Below are the code and all the weights of a small trained network. Each question names an input and a class and asks about switching units off, where a switched-off unit gives its printed mean instead of its output.

import numpy as np


def w(rows, s, z=0):
    codes = np.array(rows[::2]) - 128.0
    scale = np.full(codes.shape[1], s)
    scale[-1] = z or s
    return codes * scale


def norm(h):
    return h / np.sqrt((h * h).mean(-1, keepdims=True) + 1e-5)


def f(y):
    return np.maximum(y, 0)


def log_softmax(a):
    a = a - a.max(-1, keepdims=True)
    return a - np.log(np.exp(a).sum(-1, keepdims=True))


def net(x, mask):
    res = np.array(x, float).reshape(1, 8) / 4 @ E
    u = 0
    for l in range(2):
        y = f(norm(res) @ A[l][:, :-1].T + A[l][:, -1])
        res = res + np.where(mask[u : u + 13], y, B[l][:, -1]) @ B[l][:, :-1]
        u += 13
    return log_softmax(norm(res)[-1] @ U[:, :-1].T + U[:, -1])


A, B = {}, {}
E = w([
[116,2,135,207,110,126,52,155],'x0',
[58,147,164,220,57,175,199,94],'x1',
[60,114,131,225,242,90,201,117],'x2',
[138,160,206,60,133,90,37,72],'x3',
[213,68,200,147,150,165,132,85],'x4',
[172,147,154,100,154,169,140,239],'x5',
[174,152,99,155,84,94,207,148],'x6',
[136,155,182,151,75,10,105,64],'x7',
],0.0075)
A[0] = w([
[139,150,126,127,124,91,116,105,4],'0.n1',
[126,137,197,179,21,175,131,120,100],'0.n2',
[242,173,191,92,86,103,149,147,134],'0.n3',
[150,157,173,126,163,159,188,3,166],'0.n4',
[102,171,177,87,168,174,98,178,208],'0.n5',
[117,146,148,175,118,143,171,212,131],'0.n6',
[117,143,124,125,129,115,165,103,15],'0.n7',
[134,130,131,44,130,163,32,127,188],'0.n8',
[173,57,175,163,179,98,50,86,135],'0.n9',
[114,131,130,181,112,132,173,120,48],'0.n10',
[161,147,124,135,133,126,173,157,139],'0.n11',
[169,52,124,150,159,242,139,192,139],'0.n12',
[114,144,146,160,132,119,160,205,44],'0.n13',
],0.022,0.0029)
B[0] = w([
[101,74,115,88,161,137,156,110,159],'0.n1',
[94,173,119,204,105,87,79,28,208],'0.n2',
[152,60,119,38,143,224,159,169,250],'0.n3',
[77,187,150,134,83,59,176,216,237],'0.n4',
[87,141,192,68,199,176,109,173,205],'0.n5',
[78,172,143,127,184,118,190,118,194],'0.n6',
[165,120,90,181,113,115,128,139,155],'0.n7',
[140,200,160,94,80,98,38,160,254],'0.n8',
[128,148,236,155,212,91,52,82,240],'0.n9',
[192,164,125,119,42,90,148,138,180],'0.n10',
[77,74,152,136,139,67,134,122,177],'0.n11',
[143,2,57,124,160,209,207,147,251],'0.n12',
[145,178,127,172,111,109,163,170,171],'0.n13',
],0.025,0.014)
A[1] = w([
[158,150,165,125,92,103,53,116,81],'1.n1',
[145,138,67,132,142,117,116,126,93],'1.n2',
[139,153,129,105,75,161,120,150,145],'1.n3',
[194,99,174,89,100,172,60,141,48],'1.n4',
[194,84,85,100,123,164,174,144,15],'1.n5',
[129,100,134,107,114,200,145,160,117],'1.n6',
[185,69,145,153,87,77,91,128,82],'1.n7',
[137,118,58,161,120,177,114,179,44],'1.n8',
[186,87,149,119,130,119,159,130,127],'1.n9',
[182,71,114,181,135,164,89,3,39],'1.n10',
[145,101,138,62,84,113,127,147,37],'1.n11',
[133,79,81,70,62,175,65,129,95],'1.n12',
[116,151,183,128,142,117,127,148,4],'1.n13',
],0.025,0.0028)
B[1] = w([
[80,65,152,106,190,127,165,185,238],'1.n1',
[96,162,126,117,126,119,121,80,134],'1.n2',
[192,93,100,131,192,89,106,56,182],'1.n3',
[155,254,59,174,80,125,200,84,254],'1.n4',
[99,86,206,117,148,112,137,208,219],'1.n5',
[146,99,67,109,86,105,157,139,239],'1.n6',
[57,175,101,127,182,165,110,126,157],'1.n7',
[107,74,141,53,132,43,127,95,172],'1.n8',
[48,156,100,124,146,206,136,176,173],'1.n9',
[144,62,63,247,136,210,73,79,173],'1.n10',
[170,148,116,183,172,202,145,134,196],'1.n11',
[202,134,135,84,40,144,63,99,210],'1.n12',
[130,72,169,91,128,96,72,83,223],'1.n13',
],0.028,0.013)
U = w([
[83,198,245,108,195,61,59,118,161],'0',
[101,191,88,228,15,29,195,97,138],'1',
[113,20,116,93,158,191,231,210,164],'2',
[163,62,107,148,36,136,82,87,3],'3',
[242,190,91,43,92,213,85,121,118],'4',
[103,76,117,250,176,185,53,38,140],'5',
],0.014,0.0072)

Each question gives the input, the list of numbers given to net, and the class t.
The units are the neurons (one row each of A and B). Each row of codes is followed by its name. A weight is (code - 128) times the scale printed after its matrix; where a second scale follows, it is the last column's (A, B and U).
mask holds one flag per neuron, layer by layer. A switched-off neuron (its flag False) gives its mean, the last column of its row in B, instead of its output. The means were averaged over made-up inputs and are rounded, as every weight is.
A unit's drop is (log p(t) with every unit on - log p(t) with that unit switched off) / (log p(t) with every unit on - log p(t) with every unit switched off).
The circuit of an input: a set's keep is (log p(t) with only the set's units on - log p(t) with every unit switched off) / (log p(t) with every unit on - log p(t) with every unit switched off). Starting from the 12 units with the biggest drops (on a tie, the unit counted first), units are removed one at a time, each time the one whose removal leaves the highest keep (on an exact tie, the one counted first), for as long as the keep stays at least 0.8.
units of the circuit, in order: the units of the circuit, biggest drop first
unit that matters most: the unit with the biggest drop
k most important neurons: the k neurons with the biggest drops, biggest first
k most important neurons of layer l: the k neurons of layer l with the biggest drops, biggest first
drop of u: that unit's drop, to one decimal
input [6,6,-2,-6,-2,0,-3,-2], class 5: units of the circuit, in order	[0.n2]
input [-2,-1,4,0,-5,-4,3,4], class 1: 3 most important neurons	[0.n3, 0.n12, 0.n9]
input [0,-2,-7,1,4,7,-2,-2], class 4: 2 most important neurons	[0.n8, 1.n12]
input [-3,5,-4,-1,2,-4,-5,-5], class 0: 4 most important neurons of layer 0	[0.n2, 0.n3, 0.n4, 0.n5]
input [-3,2,4,7,-6,-1,-7,-3], class 0: 2 most important neurons	[0.n3, 0.n12]
input [3,7,0,7,8,1,5,-7], class 5: 2 most important neurons	[0.n2, 0.n12]
input [7,-1,5,1,6,-4,0,-6], class 5: 3 most important neurons	[0.n9, 1.n10, 0.n3]
input [5,-5,7,-2,-7,-6,8,5], class 0: 3 most important neurons of layer 1	[1.n7, 1.n4, 1.n6]
input [8,8,1,-7,1,-7,-8,-6], class 5: 3 most important neurons	[1.n10, 0.n2, 0.n3]
input [-4,7,-7,-3,1,-3,-5,-7], class 3: 3 most important neurons	[0.n12, 0.n9, 0.n2]
input [-8,-2,7,-1,-5,6,5,-2], class 0: 3 most important neurons	[0.n12, 0.n3, 1.n4]
input [4,-6,7,-7,-1,-5,-5,7], class 5: 3 most important neurons	[0.n4, 1.n10, 0.n8]
input [2,1,3,-7,-4,-3,4,1], class 1: 2 most important neurons	[0.n3, 0.n12]
input [-4,-3,-8,5,3,2,-8,6], class 4: units of the circuit, in order	[1.n4]
input [4,-5,0,-1,2,-8,-4,-7], class 5: 2 most important neurons	[0.n9, 0.n12]
input [0,3,3,0,6,-1,-5,4], class 0: 2 most important neurons of layer 0	[0.n4, 0.n9]
input [8,2,-2,2,-1,-7,-8,-7], class 5: 2 most important neurons	[0.n4, 0.n9]
input [-4,7,-7,8,-2,-3,0,5], class 4: 4 most important neurons	[0.n3, 0.n9, 0.n6, 1.n12]
input [5,-5,5,-5,1,-5,-6,-5], class 5: 2 most important neurons of layer 1	[1.n10, 1.n1]
input [-6,5,-5,-3,-2,0,-2,-3], class 0: unit that matters most	0.n12
input [4,0,5,-6,0,-7,-6,7], class 0: 2 most important neurons of layer 0	[0.n12, 0.n2]
input [3,-7,4,3,8,7,0,5], class 0: 2 most important neurons of layer 0	[0.n9, 0.n2]
input [4,1,-6,-3,-4,-6,3,-7], class 3: drop of 1.n10	0.2
input [4,-1,-7,8,2,3,7,6], class 4: drop of 0.n3	3.6
input [7,8,-5,1,4,3,7,3], class 5: drop of 0.n2	1.0
